a =
[[129 124 142 139 102 136 125 113]
 [146 129 120 128 129 134 129 133]]
Rows and columns are numbered from 0.
The entry directly below 102 -> 129
Which number is the entry just right of 125?
A: 113
Which number is the entry in the bottom-right corner?
A: 133
Which number is the entry at row 0, column 0?
A: 129
Which number is the entry just left of the smallest entry?
A: 139
Which number is the entry directly below 136?
A: 134

B = [152 154 134 154 149 147 146]
Find the entry just right of the smallest entry.
A: 154
Find the median entry.
A: 149

Read these off the matrix that follows. Counting starts at 0.
1) Which number is the entry just left of 151?
2) Which number is the bottom entry of the column that holds the smallest entry?
3) Which number is the entry just left of 138?
4) Which number is the top-left entry?
5) Which number is the entry directly above 151?
6) Which number is the top-right entry?
7) Which number is the entry at row 0, column 2?
8) Which number is the entry at row 1, column 1?
[[145 119 116 129 137 126 110 130 124 148 124 128 115 136 141 127]
 [139 129 124 142 111 110 123 127 139 127 113 140 119 134 140 134]
 [126 127 109 134 110 121 137 119 138 132 139 151 136 140 121 134]]
1) 139
2) 109
3) 119
4) 145
5) 140
6) 127
7) 116
8) 129

121  126  129  143  131  130  144  117  125  132  130  137  133  122  130  126
134  135  133  106  110  119  108  123  111  122  128  130  130  140  113  132
133  117  129  143  155  116  135  140  130  136  119  116  127  121  123  129
139  123  129  122  138  122  110  153  141  125  131  119  125  125  132  132
141  133  131  112  121  126  108  137  122  123  143  132  131  141  125  139
123  143  130  116  105  134  131  102  116  126  114  133  131  127  122  123
131  119  130  132  130  129  130  136  144  129  130  124  129  119  138  130
129  134  127  115  112  136  118  124  133  122  131  130  127  129  134  128
Indices start at 0.
The entry just left of the largest entry is 143
The entry in the bottom-left corner: 129
Find the top-left entry.
121
The entry in row 1 and column 2 is 133
Find the entry just right of the smallest entry.
116
Find the entry just left of 114.
126
The entry at row 2, column 0 -> 133
The entry at row 1, column 0 is 134
The entry in the top-right corner: 126
Find the entry at row 0, column 1.
126
The entry just left of the smallest entry: 131
The bottom entry of the column that holds the smallest entry -> 124
The maximum: 155
The entry directly above the smallest entry -> 137
The bottom-right entry -> 128
The entry in row 0 and column 2 -> 129
Find the entry in row 2 and column 2.
129
The entry at row 2, column 1: 117
The bottom entry of the column that holds the largest entry: 112

Read these off the row that follows.
1) Report the entry just left of 136.
2) Report the entry just left of 111.
3) Report the entry just left of the smallest entry.
4) Report the entry just left of the centre entry.
[122, 154, 136, 127, 127, 149, 111, 109, 130]
1) 154
2) 149
3) 111
4) 127

W = ((120, 137, 121, 106, 136, 134), (142, 127, 130, 109, 131, 145), (128, 130, 129, 112, 136, 142), (121, 136, 123, 108, 136, 136), (150, 128, 128, 106, 126, 145), (130, 128, 131, 113, 135, 143), (129, 127, 133, 123, 127, 144), (130, 127, 133, 117, 133, 144), (131, 127, 132, 113, 136, 144), (148, 139, 130, 111, 122, 149), (142, 127, 130, 109, 131, 145), (131, 127, 133, 116, 134, 144), (130, 127, 133, 120, 131, 145), (136, 127, 132, 111, 133, 144), (149, 131, 128, 107, 125, 146), (132, 126, 133, 114, 135, 144))
What is the maximum? 150
What is the entry just left of 116? 133
What is the 3rd entry in reading order? 121
What is the entry just right of the largest entry? 128
